Each row was made from one walk, in order. Every step used is in the known rows, and no mark comes twice. Write each row's walk.
Known rows
V, Y, E: [ 11.4  -6.9   1.3   0.3 -14.7  -0.6  -3.7  -3.3  10.3   2.2  12.4   0.2
  10.6   2.3  14.6   0.9 -27.9   9.9   6.4 -33.6 -49.2   7.8  -4.3   2.9
  -4.9  -1.3   0.0   3.8  -8.7  19.0  13.7   1.3   2.9]
V, H: [ 12.3  -2.1  -3.0  -6.0 -10.8  -0.4   9.8   1.3  10.0  -1.2   1.9   0.9
   5.3   5.5   3.1   3.0 -15.0  -6.3  -6.9 -21.0  -6.9  -3.9   3.8   0.9
  -3.7   3.7   0.5 -30.3  -6.7  -3.3   1.3  22.5   4.1]
W, E, V: [ -3.8  -7.0   4.9  12.4   4.0  14.9  -1.3  10.9  12.5  -4.2   6.2  -5.9
   2.6  -2.7 -22.7  -5.6  11.8 -11.3  -4.6   4.2   1.9  15.4  -6.3  -2.5
   4.7  -4.8  -9.5 -34.1  -4.4 -19.5  -7.7 -17.0  -0.7]
E, V, G, W: [  5.3  -1.0  -1.4  -8.3 -12.9   7.2  -9.3  -1.7   1.6   6.0   3.0  -1.8
  -2.3 -11.1 -15.2  -3.0   0.0  -0.2   5.1   5.6 -38.5  17.7  11.2  -9.5
  -8.6   0.6   1.9  -2.3 -14.3 -28.8  -5.3 -26.4  -3.4]
E, V: [  2.7  -3.4   2.2   0.0  -2.5   4.0  -5.8   2.9   0.8   1.4   0.6  -2.6
  -0.5  -0.2 -20.1  -2.4   4.6  -6.2  -5.8 -18.9 -16.1   5.3  -3.3   0.0
  -0.5  -0.6  -4.1  -3.2 -16.1 -14.5  -6.8  -7.3  -0.4]
G, W, L, Y, E, V, H: [ 18.0  -7.4  -4.6  11.2 -19.3  18.7   6.7   2.3   0.9  -8.0  22.7   3.9
  11.2  -1.6  -8.7  -7.8 -12.9  12.8   5.2 -45.6 -52.8  20.0   4.5  -1.5
  -0.7  20.9   1.8  -3.2 -19.0 -20.7   4.7  29.1   5.6]
H, V, G: [-10.2   1.6  -0.3 -16.4 -13.9   0.0  -5.2 -11.5  -9.0   3.6   9.1  -9.9
  -4.1  -0.6   0.2   7.7  -5.3   4.1  19.8 -30.2  -0.8  -4.6   3.2   1.5
  -7.5   6.7   8.1  31.2  -8.6  -4.4  -8.8 -16.7   0.2]
Y, V: [  3.6  -6.7   0.0  -3.2 -17.7  -1.9  -2.4   3.8 -16.5  -0.1   5.2  -3.5
   1.0   4.0  -6.5   2.8  -5.6  18.0  18.2 -32.1  -6.6   6.3  -6.0   8.7
  -5.7  10.8   0.5  14.0   0.3   6.5  -3.3  -5.0   0.9]
H, Y: [  2.4  -0.7   1.0  -7.5   4.6  -4.5   3.7  -9.0   0.5  -2.7   5.5  -2.5
  -5.6  -7.2   0.9   4.3  -1.4   2.6 -15.2  -2.2   3.5  -3.4  -4.0   1.7
   4.9   3.2   3.3  34.1  -1.3   5.6  -9.6   2.6  -0.4]
G, W, L, Y: [  5.1   3.6  -5.9  17.8  -4.9  12.1  10.7   6.8 -10.7 -10.0  11.5   8.2
  -0.2 -10.1   5.1  -7.1   4.8   8.5   4.8  20.8  -2.0  13.8   8.3  -4.6
   5.6  14.8  10.7  23.7   3.1 -19.0   8.4   8.5  -1.0]
E, V, G: [ -6.6  -1.1   1.0 -14.5 -10.3   3.8  -9.0  -7.3  -2.0   1.2   1.6  -5.8
  -0.2  -3.2 -17.9   0.9   1.7  -6.6  -1.5 -16.2 -19.8   6.4   3.2  -0.4
  -8.0  -4.6  -3.1 -15.6 -18.9 -20.9  -7.7 -17.2  -5.3]
G, W, E, V: [  8.2  -6.3   2.0  19.2  -2.4  17.8  -1.7  16.7  16.2   0.7   8.7  -1.8
   0.9 -11.1 -19.6 -10.0  11.2  -5.0   4.5  26.1 -13.6  25.2   0.8 -11.5
   4.9  -1.7  -3.6 -13.5  -0.2 -27.8  -5.2 -22.9   0.9]
W, L, G: [-14.3  -0.3  -4.8  17.8  -2.6   3.2   3.0   6.3 -22.2  -8.9  10.1   0.8
   2.9  -4.0  -0.4  -8.5  -5.9  13.0   1.5   7.1  30.1  14.2  -3.7  -0.1
   1.6  -6.3   2.9 -13.6  11.3  -1.3  14.1  15.1   2.3]
W, L: [-11.7   0.7  -5.6   4.5  -5.8   2.7   6.2   5.3  -0.3  -6.9   6.3   4.1
   0.7   0.7   0.6  -5.1  -3.0   2.6  -8.0  11.1  18.0   9.8  -0.2  -1.4
   3.3  -8.6   2.4   6.1   1.0  -8.6   4.8  19.8   0.7]
L, Y, E: [  3.4  -2.3   5.7   4.6   2.7   7.5  -3.1 -10.1 -16.6  -5.3  13.5  -0.9
   6.1   0.0   4.6   0.3   1.5  18.0  19.0 -36.9 -30.9  -1.9  -4.2   8.2
   0.1  19.7  -1.1   4.7  -2.2  14.8   3.9   0.7   0.2]
H, Y, E, V, G: [ -5.7  -7.0   5.3 -23.3  -8.9   1.6 -13.1 -24.1  -1.7   1.8  14.8 -10.5
   0.2  -6.3 -13.7   4.8  -7.8  13.1  -1.3 -45.4 -44.9  10.3  -6.4   3.3
  -5.3   0.3  -4.3  22.2 -21.7   2.1 -13.7 -13.5  -3.6]
L, Y, E, V: [  4.7  -6.1   7.6   5.5   0.6  14.1  -9.2  -7.8 -14.1  -3.8  13.7  -4.5
   6.4   0.8 -15.5  -1.1   5.0  11.1  13.8 -57.6 -45.5   3.8  -6.5   8.1
   0.0  19.4  -5.9   2.8 -19.0   1.1  -3.9  -4.3  -0.5]
G, W, E, V, H, L, Y: [ 24.5  -4.1   5.0   5.5   5.0  19.4  14.9   3.2  13.6 -11.3  12.8  -0.6
  -1.0 -15.9 -13.3   2.7  -2.3 -16.1  -9.6  -6.4  -6.9   5.7   5.3  -6.2
   0.8   4.2   2.7 -28.1  -2.9 -24.3  -5.0 -22.0   1.8]
H, L, G, W, E: [  3.6  -1.7   4.4  20.2  12.7   9.6   2.6   4.2  -2.2  -6.5  11.3  -1.4
  -4.4 -24.6   0.9  -4.6  -3.7   7.0   8.8  36.9  32.7  14.7   0.2 -12.2
   1.7 -15.7   4.9 -24.2  32.5   4.0  12.1 -40.7   1.1]
H, L, G: [ -2.2   0.4   4.7  -0.2  13.5  -2.6  -2.4  -9.7 -18.5  -5.4   1.9  -2.8
  -5.2 -13.9   1.8   3.9  -9.1   5.9   1.6  -8.7  30.1  -2.9  -3.9   0.1
  -3.6 -15.8   3.8 -12.5  15.3  17.7  10.6 -22.4  -0.9]
E, V, H, L: [ 16.2  -4.4   2.4 -20.2   1.0   0.0   4.9  -8.0  14.4  -3.4  -0.4  -1.8
  -1.8  -2.5 -13.1   8.6 -17.8 -18.9 -19.5 -43.6  -8.5  -7.6   0.0   0.0
  -5.6 -14.7  -0.4 -19.5 -14.8  -7.9  -6.7  -1.7   2.2]

Write each row's walk
[  5.3  -7.2   0.6 -10.8 -12.3  -5.1   2.8  -5.2 -15.5  -2.2  10.6  -6.7
  -3.1  -2.1  -5.0   7.0  -5.6  20.6   4.0 -33.1  -1.7   4.4  -9.9  10.0
  -0.7  14.2   3.1  46.6  -0.9  12.1 -14.0  -1.9   0.3] : H, Y, V
[ 17.1  -6.8  -1.0 -14.0  -5.2   1.2   8.4  -5.3   9.7  -3.7   7.1  -5.0
  -0.1  -0.8 -16.0   4.9 -12.2 -10.3 -26.8 -42.8 -19.3   0.3  -3.8   2.2
   2.2   9.6  -1.5   6.9 -24.5 -12.6 -15.4  18.9   3.0] : E, V, H, Y
[ 18.1  -9.3   1.4  34.1 -11.8  16.1   0.6  23.5   4.5  -3.7  17.0  -3.3
   7.6 -16.3 -10.9 -13.6 -12.9  -0.8   2.8  19.5 -19.8  31.9  -1.1 -10.6
  -0.6  -1.0  -0.2 -35.8   0.7 -18.7  16.5 -32.6   2.3] : L, G, W, E, V, Y
[ 14.4  -2.8  -2.7 -14.1  -5.2  -4.4  14.6  -7.4  11.7  -3.8   6.9  -1.6
  -0.3  -0.9   4.1   7.1 -16.5  -4.8 -23.2 -21.2  -4.5  -4.4  -1.5   2.2
   2.8   9.5   3.4  10.7  -8.0   1.1  -7.7  23.9   3.5] : V, H, Y
[-11.6  -4.4   3.8  -2.3  -4.4  13.7  -3.7   1.2   9.6  -3.0   8.5  -8.7
   1.7  -4.9 -21.1  -2.7   8.4 -11.0  -2.1   9.5  -2.5  14.4  -0.3  -3.3
  -2.8  -7.0  -7.8 -43.7  -7.6 -27.5  -6.8 -28.6  -4.7] : W, E, V, G
[  5.9  -7.1   2.4 -17.0  -9.6   4.3 -13.0 -17.1   0.5   6.0  16.4  -6.3
  -1.4 -14.9  -9.7  -0.6  -7.9  19.6   5.9 -23.8 -61.5  21.6   2.1  -5.7
  -4.7   5.1   0.9  36.7 -16.5  -6.6 -10.8 -20.7  -2.3] : H, Y, E, V, G, W
[  6.4  -7.5   2.5  33.1   1.7  19.0  -4.2  19.1  -4.3  -3.8  14.7  -4.5
   2.4 -15.7 -20.2 -14.4   8.7   5.8  13.3  21.9   0.8  31.2  -2.6 -11.1
   2.1   3.4  -3.7 -37.4   8.6 -20.0   5.3 -32.7   2.1] : L, G, W, E, V
[  4.5  -3.2   2.0   6.4 -22.9  16.3   5.3   4.8 -18.4  -6.9  18.6  -4.4
   1.8 -12.4  -4.1   1.0   8.4  19.3  32.2  14.5 -10.9  22.2   4.8   1.9
  -5.8  28.4   5.9 -11.7  12.6 -16.8  -2.5 -32.8  -3.9] : L, Y, V, G, W, E
[ -5.8  -0.7  -6.8  -3.9 -20.8   9.2  -2.7   2.2   1.5  -0.2   8.4   1.7
  -0.5 -11.0 -14.7  -8.1  -2.3   2.1   0.1  10.7 -20.2  25.9  10.6 -10.3
  -4.4  -8.0   4.6   7.6 -13.9 -38.0  -0.6  -5.6  -3.8] : E, V, G, W, L
[ 20.0 -10.6  -0.1  20.0  -2.9  15.4  10.6  11.5   5.2  -7.8  19.0  -6.2
   1.8 -16.9 -17.0  -7.1  -8.4   3.0  -9.6   6.1  -2.5  25.5  -3.7  -8.9
   4.1  14.1   0.1 -26.5   0.3 -20.3  -2.3  -6.8   5.6] : L, G, W, E, V, H, Y
[ 19.7  -7.7   5.4  21.0   3.1  11.4   2.0  12.0   8.7  -6.0  15.5  -2.8
  -0.4 -24.3  -6.6  -5.4 -19.2  -7.4  -5.1  15.7  -5.1  25.3  -2.2 -11.3
  -2.9 -19.8   4.2 -27.8   7.7  -8.4  15.2 -48.9   0.6] : H, L, G, W, E, V, Y
[  6.5  -2.2  -0.1  18.8  -0.1  12.3   4.4  14.1  14.0  -0.7   9.5   2.2
   0.7 -10.1  -1.2  -8.3   6.3   0.4   7.8  45.2   2.9  19.6   4.3 -11.8
   5.7  -0.3   1.1 -12.4  15.6 -13.9   1.8 -16.7   1.3] : G, W, E
[ 11.0  -7.8   2.5  -2.0 -21.7  -1.0  -5.8  -4.4   5.1   4.4  21.0  -8.5
   6.8   4.9  14.0   4.7 -31.5  15.3  22.7 -66.9 -43.4   0.4  -6.2   5.6
  -4.9   6.7   6.9  47.0 -14.0  21.8   5.7  -5.0   7.2] : H, V, Y, E
[ 20.7 -10.3   1.2   9.4 -11.4   8.3  10.6   9.0  -9.3  -8.0  16.7  -3.5
   2.9 -14.6  -1.9   1.3 -24.8  18.6  18.7 -13.1  19.3  18.6  -1.9  -3.0
  -7.1   1.5   5.4 -36.1  25.3   5.6   9.9 -21.6   6.1] : Y, V, H, L, G, W, E
[  1.5  -8.7   4.8  -0.9  -5.1   6.3 -13.8  -5.1   1.3   3.7  10.0  -4.5
   6.3   3.4 -15.6  -3.5  -3.5  11.3  10.5 -48.7 -45.4  10.4  -7.0   2.3
  -2.1  -0.7  -8.8   1.1 -15.3   2.7  -3.1  -3.3   1.5] : Y, E, V
[ 12.6 -10.1   6.6  -5.7   1.8   4.4  -6.5 -14.2  -8.0  -4.2  13.4  -6.6
   6.5  -5.0 -11.5   3.5 -27.9  11.7   6.3 -79.0 -19.8   2.7  -7.7   2.6
 -10.0 -11.2  -4.6 -34.5  -6.4  17.4   8.3  -4.9   5.8] : Y, E, V, H, L, G
[ -6.9   0.7  -3.2  -0.1 -25.2  13.3  -3.2 -12.0 -20.2  -3.3  29.8  -3.9
   0.8  -7.4  10.5  -0.6 -10.1  30.3  37.9 -36.0 -29.7  12.7   7.1  -0.2
  -4.2  20.8  14.5  56.7  -5.5  -6.8   1.0  -4.4   2.3] : H, V, G, W, L, Y, E
[ -4.8  -5.4  -3.8  -4.8 -22.0  11.2 -12.5  -5.4   1.8   2.3  18.2   0.3
   5.5  -7.5 -10.3  -8.8 -10.7  18.8  13.2 -14.1 -48.3  31.5   5.6  -7.8
  -6.9  -7.2   0.2   5.4 -13.5 -20.9   2.7  -3.8  -1.1] : Y, E, V, G, W, L
[  3.9  -6.4   0.1  -6.4 -24.1   5.8   4.4  -0.1  -2.2  -2.2  18.2  -7.7
  -3.1 -15.4  -4.0   2.6  -1.7  21.0  12.4  20.5  -4.6  26.0  -0.5  -2.4
  -3.0  12.9   5.7  20.6  11.3 -10.0 -12.4 -30.6  -2.6] : H, Y, V, G, W, E
[  8.5  -2.9  -5.8  15.1 -23.8  10.2   7.7   9.9 -25.0  -9.1  17.3   3.7
   1.2  -5.5  -1.3  -3.9   0.0  27.1  22.4 -10.0  -8.7  20.9   2.0   3.5
  -1.1  26.9  10.7  39.4   3.6 -12.9   2.2   5.6   0.6] : G, W, L, Y, V
[ -1.8  -3.7  -8.0 -13.3 -31.6  -1.5   5.3  -5.3 -14.0  -3.1  17.9  -1.7
  -4.7 -13.4   0.9   1.4 -12.8  28.6   6.0   2.9  -4.5  26.1   2.6  -0.4
  -5.4   8.1  12.4  55.1   0.2 -10.6  -7.0   2.7  -1.9] : H, Y, V, G, W, L
[  8.1  -1.4   6.6 -11.9  -4.4   0.4   4.7 -10.9 -26.2  -9.7   6.6  -3.0
  -5.2  -7.1  -2.7  12.2  -2.9  13.1  15.0 -44.1   6.1  -9.5  -4.6  13.3
  -5.4   9.8   7.1  26.4   5.2  15.2  -4.6 -21.5  -3.3] : H, L, Y, V
[ 14.6  -8.6   0.4 -14.4  -7.5  -2.2   5.5 -15.9   8.6  -2.1  14.5  -3.0
   5.8   2.1   9.1   6.5 -22.9  13.0  -6.8 -51.1 -30.4  -1.0  -5.1   5.1
   0.2  10.0  -0.7  11.4  -8.5  17.8  -4.8  26.9   5.7] : V, H, Y, E
[ 15.1  -5.3  -1.6  -5.6 -10.1   4.8   4.3   3.8  11.3  -1.1   0.7  -2.4
   4.9   5.9 -17.2   1.8 -11.4 -12.5 -11.6 -41.1 -22.4   1.6   0.4   0.2
  -3.4   3.2  -5.0 -27.6 -22.2 -18.2  -5.1  16.5   4.5] : E, V, H
[ 16.8   2.7   3.1 -14.9   7.5   2.2  16.3 -14.6  -1.8 -12.1   4.0   1.5
  -2.1  -6.5   6.8  12.1 -14.0 -11.2 -11.3 -33.4   6.2 -19.4   4.2   5.3
  -3.3   3.9   7.2 -13.6  -1.4   4.6  -0.2   5.1   0.7] : V, H, L, Y
[ -7.6   2.4  -9.1  -4.9 -26.0   5.1   0.4  -1.2  -3.4   1.8  15.5  -3.1
  -4.8  -8.4   5.4  -1.5  -9.9  14.0  19.7  -0.1  -1.3  14.6  10.0  -8.5
  -4.1   2.0  15.9  50.2  -3.7 -21.5  -1.4  -3.1   1.7] : H, V, G, W, L
[ 18.3  -8.0  -3.8  -9.1 -27.1  -1.8   9.3   4.0  -5.9  -1.9   6.6  -2.5
   6.4   9.3  -2.3   6.0 -20.5  12.0  10.7 -52.4 -14.9   1.8  -3.0   9.2
  -8.6  17.7   1.2 -13.7  -5.9   3.3  -1.2  18.8   5.4] : Y, V, H
[  6.7  -1.9   5.5  -7.0 -10.7  12.5   6.0  -6.9 -13.5  -9.7  17.7  -4.8
  -4.7 -21.0  -1.1   7.8   1.4  13.0  25.1   7.5   4.1  12.3   4.8   0.8
  -8.6   8.7   9.9  -5.0  18.3  -7.1  -1.6 -51.0  -5.2] : H, L, Y, V, G, W, E
[ 12.9   1.7   3.3 -18.9 -12.5   2.2   0.7 -15.7 -25.2  -4.6   9.6  -2.4
  -7.4 -17.8   2.9  12.6  -6.5  19.2  24.2 -19.2 -14.4   2.6   8.7   3.8
 -13.5  12.3  13.5  26.4   6.7   0.6  -3.2 -39.4  -6.6] : H, L, Y, V, G, W
[ 25.3  -9.8   3.6   0.3  -2.8   6.3  -7.3  -8.5  -3.9   0.0  13.8  -2.1
   5.1 -11.8  -7.6  -0.6 -30.6  17.4  12.0 -56.4 -36.2  13.3  -0.4  -6.0
  -9.4  -5.6  -0.1 -21.8  -2.0   9.0   8.5 -11.1   6.5] : Y, E, V, H, L, G, W
[  8.0  -8.8   3.9  13.0  -9.5  11.9   3.9  15.4  22.9  -4.0  11.1  -4.1
   6.9  -2.2 -13.7  -4.8  -9.0 -18.1 -15.9  -3.2 -19.5  18.2  -4.3  -2.7
   1.6  -7.8  -5.1 -35.0 -12.9 -18.1   1.9 -17.6  -0.3] : W, E, V, Y
[  6.4  -5.8   1.5  -8.6 -17.7   8.4 -17.7  -8.6   2.8   8.5  11.3  -3.1
   3.9  -8.1 -11.0  -4.2  -7.9  17.0  21.1 -23.6 -64.8  22.3   6.3  -7.0
 -10.5   2.0  -2.3   3.6 -16.1 -12.9  -1.4 -20.9  -1.1] : Y, E, V, G, W
[ -3.4  -3.5  -1.0 -18.3 -25.3  -2.6  -5.0  -6.5 -19.0   1.2   6.3  -6.2
   0.6   2.1  -4.4   6.6  -8.4  18.3  20.8 -26.2 -10.3   8.2  -0.3   7.2
 -13.5   9.3   1.7  -1.4  -1.9  -1.6  -3.1 -12.3  -3.5] : Y, V, G
[ 13.8  -9.4   5.7 -20.2  -1.9   2.2  -2.9 -16.1  14.2  -1.3   8.0  -3.7
   4.7  -0.1  -9.5   6.8 -25.8  -0.5  -6.5 -74.9 -34.2  -4.0  -4.6   2.7
  -8.1 -15.3  -4.3 -16.5 -16.0   9.2  -2.5   0.2   4.1] : Y, E, V, H, L
[ 15.7  -7.6   1.5  -8.5 -11.6  -4.9   6.2  -5.8 -23.9  -7.9   9.1  -5.1
   1.7  -3.9  -1.5   9.0 -30.8  17.4  12.3 -56.1  16.6  -1.3  -6.1   8.9
 -12.6   0.5   4.2 -21.7   9.0  20.4   8.9  -4.2   5.2] : Y, V, H, L, G
[ -0.3   2.2  -4.0   1.8 -16.0  16.5   1.5   0.1 -14.5  -7.0  12.7   2.2
  -1.3 -14.1 -13.3  -6.2   7.0   2.0   2.0   6.4 -22.4  19.7  11.7  -5.4
  -2.5  10.4   7.9   6.5 -15.8 -39.3  -0.4  -6.5  -6.3] : E, V, G, W, L, Y
[  9.4  -9.2   0.9   6.2  -4.6  14.4   9.3  11.5  23.5  -5.4   8.1  -4.8
   7.5   3.3 -20.2  -2.4  -4.4 -18.1 -10.1 -18.5  -4.5  11.0  -3.0  -2.2
   1.8   1.0  -8.8 -55.7 -10.8 -25.0  -5.5   5.1   4.0] : W, E, V, H
[ 19.7  -5.8  -1.0  -4.5 -23.0   5.6  12.9   0.9 -19.0  -9.2  11.0  -2.1
   6.3   7.1  -2.0   7.8 -11.2  11.8  14.4 -57.7 -15.5  -2.4  -1.7  14.4
  -7.1  35.1   3.4 -13.0  -7.4   0.5  -1.1  16.5   3.1] : L, Y, V, H
